Rows near named flat spaces through zero (a row that begins with a name and a colon came from that space):
ll_ng: [ -41  307 -118  113   60  -43 -259  183 -262  158   89  -93  -68   -9
  138  334  243  225  -82  511  178 -387 -181 -102  133  121  143  -66
  146   61]
ns_pc: [ -50  133  438  244   41  102 -139 -114  333   66 -341  -27   70  125
   -5 -110  -92  447 -215 -295  387   -4  119   66  227 -317  243   82
  -60  196]
sj_nb: [-186  103   24 -203 -231 -227 -204   23  -25  168 -101  272   73  279
  136   21  159   46  -69  -49 -569   63 -120 -190  -53  -67 -197  125
   50  138]
dr_rt: [  33   74  169  -44   79  107 -112  -83  -19   47   -5 -102   25  -50
   10  -50   14   93    9   34  159  -46   49   62   -4  117  -10  -84
  134   64]
ns_pc: [-108   98 -122  -92 -141 -113  -22  126  -45  107  -84  266   56  170
   97   88  126   48 -180   65 -387  -40 -125 -176   38  -45  -41   32
  146   96]
tj_nj: [  99 -194 -122    5   94  -22  250  130   74  -37 -118 -118  103 -128
  210   23  -22 -132   19  -31  250   30   64  332  -51  -64   20 -246
   -4 -192]
ns_pc: [  46  -16  164  138  -82   -5   19 -113  -28  -41  117 -105  -85  -25
   14  -75 -215 -132  172  -51  273  -32  119  -31 -195  113   38   33
 -145   -2]
ll_ng: [  -3   11  -52 -148   74  130   60 -120   82  -25  -87   89   40   34
 -198  -79   73   16 -130  -75 -121   99 -137 -127   76   31   71    0
  142    5]
ns_pc: [  57  -38  197  129   71   61  137 -196  183 -101 -125 -131  -13  -54
  -63 -244  -48   13    2 -263  387  112  107   35   33  -11  147  -34
 -116  -41]
dr_rt: [  -9   81 -229   33 -114    1  134  208 -205   26   70   47   34   11
   79  262   61 -137  -27  354 -186 -160 -164  -54  -51  159   46  -89
  126  106]
ns_pc: [  95   50 -141 -172  115  125  251   70  129 -253 -197   75   76   15
   38   16  -66 -223 -163 -108 -395  123 -200   30   59  142  162 -215
  223   41]
mc_zj: [-175   57 -207  -55 -223 -276  142  147  -59  160  124  364   -5  224
  254   64   90   69 -177   16 -404   74   75 -240   13  113 -187    7
  211   37]
sj_nb: [ -41 -155  -50   86  -89  -24  307  -29  117  -16  118   32    2   38
    5  -40 -186  -36   24 -152   58  220  194   40  -58   45  -76    9
  -33  -25]
dr_rt: [   7  -81 -109  -28  -30  -53  -21  180   86  -40 -147   79   33   39
  101   92 -192  -77  -52  -79 -126  -30  -40  105  -73 -304   10   37
 -106  -90]
ll_ng: [ -16 -165   97   92 -257 -116  120 -128 -169   28  190  -24    0  -21
  -92 -111  117 -255  319   24  -77   86   83  -42 -184  152 -179  117
 -259   82]
sj_nb: [  57 -312 -221 -100   30 -183  221   96  -21    7  113  -10   62  -79
  194   59   97 -222  182  -16  -55  139   70  271  -79   47 -170 -165
  -65 -262]
tj_nj: [  22  -92 -145  -86  -52  -32  183   75   21  -71  -74    1   65   10
   85   44  -68 -241   32  -18 -150   78  -84   85 -137    9  -16  -95
  -17  -56]
mc_zj: [ -88   83 -405   20 -289 -307  305  335 -150  159  -64  393   47  220
  446  249   64 -182 -257  231 -201 -209 -171 -258 -148   84  106 -172
  230  -58]
tj_nj: [   2  -62  -13  357 -121   -8  -81   20 -285  145  372 -191 -116 -101
 -158  271   17   22  306  433  446 -271   36  -15  -76   45   54  180
 -296   19]
ll_ng: [ 105 -141  326  251   57  -13   -7  -62  141  -55  -41 -186   -8 -111
  101 -130 -149   55  165 -229  460    6  281  294    9 -137   55  -19
 -257  -40]
ll_ng: [ 138  -42   92   26  118  191  129   15  221 -229 -166    7   12  -46
  -24  -73 -363  -95  -94 -258   30   47   45  123   -1 -100  189  -70
   27    0]
ns_pc: [-110  113   46 -294  188   44  -46 -243  193  -37  -61   16   -4   49
 -134 -319  199  248 -191 -301 -232  366   59 -122  224  116 -187   -9
  241   -1]
sj_nb: [ -68  353  121   68  -81  -39 -199   66  -32   31 -221  158  -21  144
  103   -9  106  171 -266   47 -132 -220 -141 -281  123  -44  177   41
  126  218]
ns_pc: [-153   77 -542 -115 -246  -11  302  331  -11   71 -113  364   11  169
  100  131 -360 -109 -442  108 -222  -75 -104 -328 -241 -214  -18   29
  274  -78]
mc_zj: [  97   59  134   25  209   58  -15 -127  148  -88 -180  -72    4  -31
    3  -94  114   74  -77 -144  241  -12  -83   32  170   29  264 -125
   30  -62]
ll_ng: [ 108  250  430  366   46  127 -394  -83 -147   16 -146 -225   15  -33
 -165  219  345  163  162  327  271 -427 -307   15  251   -4  462   84
 -252  339]
tj_nj: [ -78  329  119  113   26  114 -340    8 -201  248  137   27  -75   22
  -64  133  137  442 -173  363  246 -342    4 -239  165  105   70   73
  271  200]
sj_nb: [  46   37  325  297  -99   22  227 -104   75    4 -155   63   58  -10
   51 -248  120   97 -101 -170  309  -33  182  -40  131   69  179  -72
   12  198]
mc_zj: [  49    9  265  179  -45   59   -8  -30  -12   50  -92   -3   81  -31
   -9  -45  131  100   14    9  135 -103   62   81  109  -11   95  -17
  -25  191]
tj_nj: [ -80   -7 -174 -473   28  -49 -195   -1  -57  128   12  147   56   79
   50  -13   63  -33  -59   10 -422   95 -102  -59 -137   30 -303  -31
  263 -119]
sj_nb: [ -52   -1 -113  -95  -66   -3  -63   13  -81   58   80   81  -28   30
  -83   22  -34  -27  -10   74 -128  -18  -39 -126  -87  -29 -101   97
   26  -25]
ns_pc: [-123  166  -94   99  -20 -127 -235  -56 -152   57  274  -76 -249   -2
 -104  -20   25  161   36  136  185  -87   62 -307    8   14  -87  235
 -140  -95]
mc_zj: [ -62 -126 -324 -404  193   84 -114 -194 -112  179  425 -292 -205 -222
  -87 -223 -379    0   86   62  700  112  303  -55 -481  126 -472  -26
  204 -577]
mc_zj: [-122   -5 -436 -356  105  -72 -163   30  -83  156  152   68  -93   16
  -52   50   14   71 -119  132  -34   22  -92 -190 -109  -74 -230   58
  173 -352]
ns_pc: [ 127  303  216  243  212  302   40 -127   87 -142  -42 -143 -136  -98
  -76  -99 -239  186 -223   -8  621 -203   59 -162  125  215  431 -126
  226   92]
mc_zj: [ 123   42  669  223   91  -22 -100 -173  382 -155 -408  104  112  132
  128 -211  100  198  -45 -547  -66   83   72  182  366 -130  340  -39
 -141  269]
mc_zj: [ 104 -170 -165 -135  152  179   59  -44   27 -109  120 -135  -41 -133
 -179   45 -278 -191  117    9  132   57  -34  111 -166    3    1  -23
  -19 -214]
tj_nj: [  16  -25    3   53 -153 -104  140  216   64  -86 -224  204  120  109
  207   84  -20 -146  -77  -94 -431   -4  -68   89   30 -134   62  -48
  -38  150]
ll_ng: [ -25 -192  -92 -104 -127   77  265   36  -23   14   72  -73  108  -71
  -12  -54 -162 -187   97    1  -79  196  156  184 -234   53 -287  -61
   44   23]
dr_rt: [ 134  -51   11   31 -112  143  271   32  -82  -97 -111  104  108  -47
  -47   -9  -17 -319   -2   69 -118 -100 -135  -20 -109  141  172 -125
   86  140]
mc_zj: [  18  -70   80  -23 -108   68    9  125   63  -42 -244   89  191   72
  -25  127   11  -97    9  -21 -435   16 -156  183   27 -204   31   27
  -75  225]
ll_ng: [ -45  -91 -238 -255  171  126 -221 -128    3  -12  177  -43  -98  -38
 -424   44  -30   45   63   38 -147  121 -152 -110   17 -135 -119  235
  -70 -203]
sj_nb: [ -22  -22 -315 -259  -22  -15   23   63 -172   -7   19   89   -4  -66
  -97  -60  147 -194  -50  130 -291   -3 -149 -150  -99   11 -172    6
   96 -124]
tj_nj: [ -97   24  -63  -10    9   67 -260 -124 -269  320  326 -165  -95 -111
 -221   38  130  248   99  377  513 -180   82 -138  -99   56 -192  142
   44 -106]
ll_ng: [ -58  -72   17  -50   81 -124 -224 -118  142  -56  100    6 -135   68
 -115  -61  -88   96   98 -249  -99  172   53  -50   61 -194  -88  236
 -253 -167]
ll_ng: [-101  104  -27   22 -141  -81  144  -26  -62  156    3  112  -15   40
  127 -196   64   96 -193    0  223  -23  158 -227  -76  110  -94  -54
  201    1]
sj_nb: [ 124  -55  184  241   60   86   82    5  197 -175 -166  -70    8  -19
   -7   27 -215  -38   26 -183  203  -31    7  162   71 -163  303   -5
 -206   37]
mc_zj: [  -5 -183    7 -143 -137  -10  -11  -14 -122   42  131   25   55  -45
  -66  -55  -29 -192  205   13 -264   91   83   88 -200   15 -304   71
  -64   24]
tj_nj: [  52  -80 -127  -23   10  -88   56  202  -27  -94  -66  -80   78  -29
  182  207   40 -197  118   96 -246   -2 -118  261  -18  -34   -8 -121
 -102  -20]
dr_rt: [ -83   86 -319  134 -163 -231  172  200 -157   46   91  135  -86   69
  177  140  100  -74 -100  210  -30 -130  -67 -232  -20   51   45   -2
   -9  -70]
ns_pc: [  -8 -247   66   97 -153 -354   16   30   19 -116  110  -68  -29   34
  179    1   27 -264  399 -201 -296  211  118  225  -88  -82 -207  110
 -503  -70]
tj_nj: [  30  195   37  102  162  181 -145 -245    6  -79  195  -86 -286  -69
 -303 -161 -255  142  -88  -29  524 -120   46 -389   -3   98  215  160
   23 -130]
dr_rt: [  51 -224  -97  -61  -10   58   78  -24  -24 -155   84 -147   15 -110
 -221   16  -60 -284  268  -11 -215  163  -56  166 -109  -61 -126   95
 -270  -49]
dr_rt: [  54 -361 -146  -86  -35  -91  191  151  138 -159 -103   25  131  -20
   30   71  -74 -299  181 -198 -435  245  -24  360  -49 -273 -138   10
 -285 -105]
tj_nj: [  79 -286   30   62  140  -13 -203 -206 -124  -58  433 -382 -205 -281
 -289 -100  -71  -99  509   16  417   76  222  176 -129  -28 -238  214
 -466 -305]
ll_ng: [ -38  264  -13  -79  271   68 -198  -89  145   42 -181   39  -52   65
  -47  -35  181  381 -342  -45  190  -70 -154 -199  307  -46  243  -43
  245  -73]
ll_ng: [ -43  181 -121   70  102   17 -124 -152 -215   91  275 -192 -260 -173
 -144 -187   65  159  -40  210  668 -177  123 -336  -51  167  -33   66
   53 -222]
sj_nb: [ -43  141 -113 -332  129   28 -147   -1  112 -104 -208   64    0   57
   -8 -115  -14    3 -207 -160 -361  114 -155 -101   27  -90  -63  -18
  165  -66]
sj_nb: [ -55 -166  244  -29  -86 -130   87 -194  177   73  -68   41  109  107
   63 -200  116   38  104 -324  -47  287  156  116    7    3 -142    4
  -99   36]
mc_zj: [-104   68 -308 -105 -143 -114   11  152 -170   27   27   15  -21   37
   39  113   54 -159  -15  219 -245  -40 -160 -139 -149  -16 -131   46
  -23  -36]
tj_nj: [-134  248   84  -41  -61  117 -185 -104 -131  260   75  155  -14   80
 -159  -64  165  364 -236  182   66 -136   21 -343   96  112  -58  101
  333  195]
dr_rt: [ -34 -189  107 -126 -100 -223   19   88  115   83 -111  128  180  131
  320   33   75  -42   97 -203 -378  190   96  301  -27  -85 -221  -94
  -30   27]
ns_pc: [ 161 -123   48   85  166   22  -11  200  127 -185 -293 -110  177  -48
   83  295  176  -97  113   18 -269  -41 -262  465  259 -217  262 -134
 -217   72]
sj_nb: [ -83  163  -80  123  -69  -17  137   36  114  -68  -96   47 -102   71
   44 -116 -234   68 -247 -131  180   12   75 -231  -29  -96  100   54
   18  -18]
dr_rt: [-200  -91 -342 -260 -161 -193  -38  141  -58  209  263  220  -26  182
  131  181 -193   18  -20   70 -369  140   77  -98 -219  -39 -390  111
  131 -146]
sj_nb: [ -83  281   70  449 -195   12 -130   35 -279  201  232  -47 -184    4
  -70  143  -33  246  -44  422  587 -437   67 -358  -21   64  190  190
  -57  168]
tj_nj: [ 116 -117  272  -76  181   81  118 -253  308 -254 -114 -207  -25 -102
   23 -397 -287 -121   90 -531  233  324  249  210  -85   43  -30 -114
  -84 -132]
mc_zj: [  -9   96  116  304 -115 -154  -15  220  -43   14  -38  104   71  134
  204  336  226  110   28  170 -304 -148  -98  102  277    8  190   -7
 -101  300]
sj_nb: [-120  129   65  -23 -307  -75   91   17  -95   76 -111  336  119  208
  -19  -43  278  -30 -134   29 -619   28 -132 -278   70  106  -52   79
  129  367]
dr_rt: [ -98  109 -242   -2  -87 -215  -89   56 -169   38  168   19 -184   23
   73    0   11  -54   -2  130   47  -94  -15 -280 -124   19  -94  108
  -83 -177]
dr_rt: [  76 -158  308  108  -45 -108   31  -76  183 -122 -231  -68  100   23
  106 -126   34 -139  190 -321  -48  135   40  262   12 -151   61  -10
 -328   54]
tj_nj: [  29  -71  171   -4   -2   51   54 -106   44  110   58   46   41   -2
   61 -107  -87   77    0  -98  232   26  194   51  -64  111  -45  -83
  152    2]
ns_pc: [ -75  137    1  -27  -90  133   20 -204   35  -62   87   66 -170   50
 -266 -257 -335  -18 -129 -152  118   65   69 -426 -182   41   -4  207
   44    3]
sj_nb: [  20  -13 -289 -264   38  205  172   57   14 -237  -58   81   40  -30
 -278    7  -77 -258  -97   -1 -617  176 -235  -79   -2   23  -45   21
  122   58]
mc_zj: [  77   74  -19  184   76  234 -139    5 -107  -62  -51 -299  -86 -203
 -277   47 -124  -18   47  244  526 -284 -118  -12  -75 -204  211  114
 -216  -39]
ns_pc: [ 125  -90   87  264  -94  -25   97   92  -94 -124  131   97  -70  -80
    0   16 -103 -155  126    3  -38 -139  116    9   19   13   98   63
 -171   74]
dr_rt: [ 107 -101  157  223    6   43  280   62  291 -188 -295   15  137   76
  100   95 -128  -91  -24 -242  -31   89  -63  254  132 -129  341 -112
 -148  126]
dr_rt: [  82  -80 -104  105  172  -29  269  -70  194 -254  -17  -86 -102  -73
  -29 -124  -56  -99  -15 -250  177  178   33   17  127   26  187  -66
 -138 -205]
ll_ng: [ 172  -30  273  286  160   84  -18   20   24  -58  -44 -291   37 -169
  119   97   28   64  164   72  485 -163   88  367  123   38  229 -174
 -126   49]
tj_nj: [   2   48   89  -48   54  -34  -31  -14   96 -130  -92  -31   41   56
   35   14  105  -16   38 -116 -349  147  -81   92  142   52   11  -30
  -41  117]
dr_rt: [ -16  -17  -16 -160  -34  130 -177   69 -221  120   50   43  136  -57
 -198  133  298   40   67  302 -434  -76 -137   74   84   14 -196   57
  115  215]
mc_zj: [  58    3   95  118  149    9  -58 -173   96  -53  154   39 -193  -35
 -101 -162 -140  143  -32 -199  367  -15  165 -171   95   21  140   88
  -36 -173]
ll_ng: [ -97  163 -375 -272  -92  111  -10  259 -272  220  -88  126  155   25
   22  255  201   -2 -253  506 -299 -222 -300 -115  -86   44 -105 -123
  426  105]
ns_pc: [  58   99  -35  -98  287  350 -273 -199  -83  -85  185 -261 -157 -210
 -504  -41  -56  124   44  169  250  -68  -93 -117   68   43   42  146
   29  -70]
[ 184  -39  467  105  384  173  -42 -267  469 -287 -296 -225   48  -32
  -75 -151  -42  158   42 -504  218  227   12  340  349  -66  373 -113
 -152   29]
sj_nb
[  13  134   22  175  -57   10  -61   31 -168   83  149   13 -107  -24
   31   67  -58   62  -23  215  297 -263   44 -176  -50  114  109   20
   58   31]
ns_pc
[  32 -312 -115  192 -287 -290  139  255  -53  -75   44  311   54  116
   72  248   45 -319  234  -29 -623   -8  -87   97   12 -258    6  191
 -436   44]
tj_nj
[ -56  -21 -129  -20 -108 -151  -58  102 -148  196  134  142  -51   21
  166   25  -27   38  -42  120  136 -153  112 -112 -143  -33 -139   16
   81 -140]
sj_nb
[-165  141 -171 -272 -235  -95 -267  220 -294  209   25  185  119  157
   65  279  235  -28  -10  390 -756 -118 -255 -102  -92   16 -296   82
  170  239]
tj_nj
[ 141  471  283  103  216  356 -118 -166   14 -162 -455 -165   20  -86
 -185 -151  238  108 -306  105  355 -324 -366 -230  238  141  587 -168
  221  261]
ll_ng
[ -51   73 -128   44  -83 -226 -184  109 -168   17   66  109  -82   67
   30  142  249  -35   61  163 -296 -139 -175 -167   85  -60    8  142
 -176  -10]
mc_zj
[ -17   13 -174 -114   25  181  -91    8  -64  -67   51 -179  -73 -107
 -238    7 -269 -110   34  117   77  -20  -63  -41 -213 -127  -95  125
  -68  -86]
sj_nb
[  75 -198   13 -131   90  207  -71 -124 -127   84  229 -313  -17 -259
 -158  -93 -228  -97  252  124  493  -10  198  217 -323   52 -256  -28
   -5 -190]
mc_zj
[ -12  -15  -86  -33  -68  -42   46  -62  -60   21   34  163  -78   -8
  -88 -191   15  -62  -85  -66   46  -35   29 -262  -67  -21  -25   84
   18 -109]
dr_rt
[-115  368  -90 -101   83  195 -173    3   70   37 -176   72  -77   85
 -126  -54 -153  302 -445   37  104 -124 -115 -354   67 -120  129   72
  312   54]
ll_ng
[ -16  -84   87  151 -155   14   12   -3 -186  253  237   63   33   -8
  -15  113   46   98  108  241  230 -159  140   -4  -70  113  -69   36
   56   98]
tj_nj
[ 155   86  226  277   62  111  161 -135   49 -123  -90 -138  -52  -85
   22 -109  -82  -77    3  -51  564 -152   13  -37   -4  175  392 -143
  -37   27]
ns_pc
[  79  113  601  278  268  192 -170 -428  244  -61 -118 -351  -63 -123
 -215 -355  114  396   43 -302  772   59  209   81  294   27  252   23
 -150   91]
dr_rt
[ -25   68   94  350 -186  -59  -41  242 -192  127   24   29   75   16
   87  293  219  141   48  346  -60 -274  -14   94  172  -67   79   56
 -111  310]
tj_nj
[ -14   37  -17 -274  108   47 -257   18 -121  175  105  105   12  -52
   33  -48   81  182  -92   93  -93  -79   92  -12    8   51 -249  -47
  329  -58]
tj_nj
[ -74   91  208  172  -21 -119  -35   51  277  112 -267  238   72  236
  223   31   10  369 -279 -251   60  -16   63  -10  255 -243  214    7
   53  103]
dr_rt
[ -99 -262 -513 -308 -180 -259  222  259  -75   -2  142  201   88  131
  160  275   -4 -381  132   83 -804  251 -151   98 -202   -4 -338  -12
  -35 -149]
sj_nb
[  78   75  224  133  -13  108   46  -37   21 -168 -248 -141  118  -33
 -101    1  224 -109   81   16 -172   -7 -199  121  149   34  206  -43
 -151  291]
sj_nb
[ -15   29  -47   74   -9 -242  135  101  136  -73 -108  114    0  137
  307   61   60  -23  -76 -159 -150   74  -26   19  115   15  123 -110
  -35  -48]
dr_rt
[  58   35  106   47  -21   95   26  -31  -17  -50   48  -48  -43  -47
   20  -62 -244  -78   25  -23  166  -58  104  -11 -144   95   28  -33
   47   34]
tj_nj
[ -39 -117  152    0    5 -140  -99 -160  234  -52  -61   17  -68   84
  -14 -208 -147   39   68 -414   59  206  136    0  -27 -241  -53  170
 -276 -149]
dr_rt
[ 167  -18  172  322  161  145  169   25  239 -237 -203 -251  -11 -112
   58   20 -288  -25    1 -164  513  -53   57  266   73 -129  389 -123
 -193  -20]
ns_pc
[  43 -177 -164  -26   36 -207  161  113   58  -98  -34  -61  -21  -84
  250  -87  -45 -193   70 -160   79  104  122  189  -94 -100 -109 -117
 -151 -283]
dr_rt
